Here is a tiny trained network, its code and every weight. The questions are about switching its units off for an input and a class, where a switched-off unit gives its printed mean instead of its output.

import numpy as np


def w(rows, s, z=0):
    codes = np.array(rows[::2]) - 128.0
    scale = np.full(codes.shape[1], s)
    scale[-1] = z or s
    return codes * scale


def f(y):
    return y / 2 * (1 + np.tanh(0.7978845608 * (y + 0.044715 * y**3)))


def log_softmax(a):
    a = a - a.max(-1, keepdims=True)
    return a - np.log(np.exp(a).sum(-1, keepdims=True))


def net(x, mask):
    res = np.array(x, float).reshape(1, 7) / 4 @ E
    y = f(res @ A[0][:, :-1].T + A[0][:, -1])
    res = res + np.where(mask, y, B[0][:, -1]) @ B[0][:, :-1]
    return log_softmax(res[-1] @ U[:, :-1].T + U[:, -1])


A, B = {}, {}
E = w([
[163,150,120],'x0',
[86,190,177],'x1',
[194,108,233],'x2',
[20,129,122],'x3',
[249,254,214],'x4',
[240,99,85],'x5',
[97,40,210],'x6',
],0.0069)
A[0] = w([
[155,70,109,121],'N1',
[185,124,127,142],'N2',
[202,123,73,255],'N3',
[119,69,103,115],'N4',
[183,146,211,193],'N5',
[122,62,208,111],'N6',
[95,163,93,147],'N7',
[111,80,201,118],'N8',
[113,133,164,118],'N9',
[124,141,130,140],'N10',
[174,113,133,92],'N11',
[120,75,145,123],'N12',
[163,36,49,61],'N13',
[118,114,106,144],'N14',
[186,80,160,121],'N15',
[176,226,107,108],'N16',
[137,99,83,129],'N17',
[96,69,223,106],'N18',
[83,137,145,232],'N19',
[115,126,110,83],'N20',
[161,103,66,193],'N21',
[164,77,86,86],'N22',
[49,208,126,98],'N23',
[133,137,156,51],'N24',
[133,79,107,21],'N25',
[145,104,132,66],'N26',
[117,182,147,30],'N27',
[197,141,85,108],'N28',
[74,53,246,123],'N29',
],0.013,0.0026)
B[0] = w([
[136,160,105,173],'N1',
[129,133,134,189],'N2',
[171,143,178,244],'N3',
[146,162,124,180],'N4',
[98,106,146,254],'N5',
[87,72,105,198],'N6',
[87,140,133,174],'N7',
[121,62,114,186],'N8',
[123,110,120,144],'N9',
[127,126,129,132],'N10',
[114,115,117,165],'N11',
[140,104,115,160],'N12',
[188,225,115,231],'N13',
[127,151,132,149],'N14',
[64,142,106,197],'N15',
[166,91,145,235],'N16',
[142,164,131,170],'N17',
[133,34,125,209],'N18',
[100,113,159,178],'N19',
[118,150,115,134],'N20',
[170,163,155,202],'N21',
[144,179,112,181],'N22',
[38,132,119,213],'N23',
[126,121,111,134],'N24',
[153,151,104,150],'N25',
[122,137,108,132],'N26',
[126,144,90,151],'N27',
[171,121,144,209],'N28',
[145,6,134,241],'N29',
],0.023,0.0082)
U = w([
[7,153,126,84],'0',
[72,134,218,149],'1',
[111,71,77,154],'2',
[120,127,207,199],'3',
[124,179,80,9],'4',
],0.011,0.0013)

Each question gives the input, the list of numbers given to net, and the class t.
The units are the neurons (one row each of A and B). Each row of codes is followed by its name. A weight is (code - 128) times the scale printed after its matrix; where a second scale follows, it is the last column's (A, B and U).
mask holds one flag per neuron, in row order. A switched-off neuron (its flag False) gives its mean, the last column of its row in B, instead of its output. The means were averaged over made-up inputs and are rounded, as every weight is.
A unit's drop is (log p(t) with every unit on - log p(t) with that unit switched off) / (log p(t) with every unit on - log p(t) with every unit switched off).
The circuit of an input: a set's keep is (log p(t) with only the set's units on - log p(t) with every unit switched off) / (log p(t) with every unit on - log p(t) with every unit switched off). Starting from the 12 units with the biggest drops (on a tie, the unit counted first), units are removed one at a time, each time the one whose removal leaves the highest keep (on an exact tie, the one counted first), for as long as the keep stays at least 0.8.
units of the circuit, in order: the units of the circuit, biggest drop first
k most important neurons: the k neurons with the biggest drops, biggest first
drop of u: that unit's drop, to one decimal
input [1,7,2,3,8,-1,-5], class 0: units of the circuit, in order : (N23)
input [5,-8,-4,-1,2,6,-7], class 4: 4 most important neurons : (N13; N22; N29; N5)
input [-7,5,6,3,5,-2,-8], class 0: 4 most important neurons : (N23; N3; N27; N29)
input [5,-4,6,-2,8,4,1], class 1: 3 most important neurons : (N15; N5; N13)
input [7,8,-7,1,3,4,-7], class 3: units of the circuit, in order : (N16; N3)
input [-1,0,-6,8,-1,-5,6], class 2: 2 most important neurons : (N29; N18)
input [-2,0,-1,-1,-4,-4,-1], class 0: 2 most important neurons : (N3; N16)
input [7,7,-5,2,-1,2,-8], class 0: 3 most important neurons : (N23; N7; N29)
input [-4,6,-6,4,0,-1,6], class 2: 3 most important neurons : (N29; N18; N15)
input [7,7,-3,2,-7,4,3], class 4: drop of N16 : 0.0
input [4,-8,-7,-3,8,6,2], class 3: drop of N3 : 0.3
input [8,-1,5,-5,1,3,4], class 1: drop of N25 : 0.1
